Below is a small trained network, with its code and all its weights. Each question gives an input and a class and asks what happens when units are switched off, that is, made to give their printed mean instead of their output.

import numpy as np


def w(rows, s, z=0):
    codes = np.array(rows[::2]) - 128.0
    scale = np.full(codes.shape[1], s)
    scale[-1] = z or s
    return codes * scale


def f(y):
    return np.maximum(y, 0)


def log_softmax(a):
    a = a - a.max(-1, keepdims=True)
    return a - np.log(np.exp(a).sum(-1, keepdims=True))


def net(x, mask):
    res = np.array(x, float).reshape(1, 5) / 4 @ E
    y = f(res @ A[0][:, :-1].T + A[0][:, -1])
    res = res + np.where(mask, y, B[0][:, -1]) @ B[0][:, :-1]
    return log_softmax(res[-1] @ U[:, :-1].T + U[:, -1])


A, B = {}, {}
E = w([
[154,110,243],'x0',
[136,129,126],'x1',
[125,127,128],'x2',
[145,133,122],'x3',
[205,2,103],'x4',
],0.0089)
A[0] = w([
[124,203,173,39],'neuron 0',
[97,120,57,234],'neuron 1',
[165,74,134,33],'neuron 2',
[47,164,122,49],'neuron 3',
[153,226,142,50],'neuron 4',
[17,175,136,24],'neuron 5',
[213,146,7,118],'neuron 6',
[88,113,74,36],'neuron 7',
[138,42,114,20],'neuron 8',
[88,163,122,41],'neuron 9',
[121,228,179,56],'neuron 10',
[196,136,116,81],'neuron 11',
[151,130,184,39],'neuron 12',
[127,133,151,111],'neuron 13',
[198,170,164,255],'neuron 14',
[189,144,145,126],'neuron 15',
[112,106,202,52],'neuron 16',
[93,71,128,79],'neuron 17',
[213,149,215,7],'neuron 18',
[38,86,34,36],'neuron 19',
[174,104,205,167],'neuron 20',
[99,143,87,113],'neuron 21',
],0.013,0.0072)
B[0] = w([
[159,107,128,187],'neuron 0',
[103,138,204,251],'neuron 1',
[167,156,98,173],'neuron 2',
[148,103,114,181],'neuron 3',
[196,89,122,185],'neuron 4',
[154,112,91,202],'neuron 5',
[127,167,180,231],'neuron 6',
[152,198,149,150],'neuron 7',
[224,155,54,186],'neuron 8',
[173,151,131,155],'neuron 9',
[200,87,107,220],'neuron 10',
[140,104,117,148],'neuron 11',
[154,254,133,154],'neuron 12',
[112,158,120,145],'neuron 13',
[64,94,152,254],'neuron 14',
[101,128,124,161],'neuron 15',
[165,238,126,170],'neuron 16',
[159,127,122,147],'neuron 17',
[152,242,131,183],'neuron 18',
[171,211,172,190],'neuron 19',
[119,167,170,245],'neuron 20',
[124,173,164,169],'neuron 21',
],0.0096,0.0079)
U = w([
[248,100,82,81],'0',
[138,103,171,210],'1',
[147,158,195,6],'2',
[133,95,164,209],'3',
[134,94,180,176],'4',
[59,59,121,90],'5',
[69,8,39,71],'6',
],0.015,0.014)

Each question gives the input, the list of numbers given to net, and the class t.
The units are the neurons (one row each of A and B). Each row of codes is followed by its name. A weight is (code - 128) times the scale printed after its matrix; where a second scale follows, it is the last column's (A, B and U).
mask holds one flag per neuron, in row order. A switched-off neuron (its flag False) gives its mean, the last column of its row in B, instead of its output. The means were averaged over made-up inputs and are rounded, as every weight is.
A unit's drop is (log p(t) with every unit on - log p(t) with that unit switched off) / (log p(t) with every unit on - log p(t) with every unit switched off).
The circuit of an input: a set's keep is (log p(t) with only the set's units on - log p(t) with every unit switched off) / (log p(t) with every unit on - log p(t) with every unit switched off). Starting from the 12 units with the biggest drops (on a tie, the unit counted first), units are removed one at a time, each time the one whose removal leaves the highest keep (on an exact tie, the one counted first), for as long as the keep stays at least 0.8.
units of the circuit, in order: the units of the circuit, biggest drop first
unit that matters most: the unit with the biggest drop
top k neurons: the k neurons with the biggest drops, biggest first
drop of u: that unit's drop, to one decimal
input [0,2,4,6,-6], class 0: unit that matters most => neuron 10
input [-5,-1,5,-2,3], class 2: top 2 neurons => neuron 19; neuron 6
input [-4,6,-3,-2,5], class 4: units of the circuit, in order => neuron 1; neuron 6
input [-6,-5,0,3,-6], class 0: units of the circuit, in order => neuron 5; neuron 14
input [-8,4,-2,5,-2], class 2: units of the circuit, in order => neuron 19; neuron 6
input [8,-7,7,2,-8], class 0: units of the circuit, in order => neuron 10; neuron 4
input [-2,1,1,0,-6], class 0: units of the circuit, in order => neuron 10; neuron 5; neuron 4
input [-5,1,6,-7,-7], class 0: units of the circuit, in order => neuron 5; neuron 10
input [6,5,6,-3,2], class 2: units of the circuit, in order => neuron 18; neuron 20
input [-7,-3,7,-6,-1], class 2: units of the circuit, in order => neuron 19; neuron 1
input [-7,-7,5,3,5], class 2: top 3 neurons => neuron 6; neuron 19; neuron 1
input [8,-7,7,-6,6], class 2: top 3 neurons => neuron 20; neuron 18; neuron 16
input [8,8,8,1,-1], class 2: top 4 neurons => neuron 18; neuron 16; neuron 12; neuron 20
input [7,0,0,-8,8], class 0: units of the circuit, in order => neuron 8
input [7,-1,2,1,1], class 2: top 4 neurons => neuron 18; neuron 16; neuron 20; neuron 12
input [-7,-6,7,-3,2], class 2: top 2 neurons => neuron 19; neuron 6
input [6,3,-5,-5,4], class 2: drop of neuron 21 => -0.1
input [8,6,1,-2,8], class 0: drop of neuron 15 => -0.1
input [6,-1,6,3,-7], class 0: drop of neuron 10 => 0.4
input [-5,-5,4,-7,-7], class 0: top neuron => neuron 5
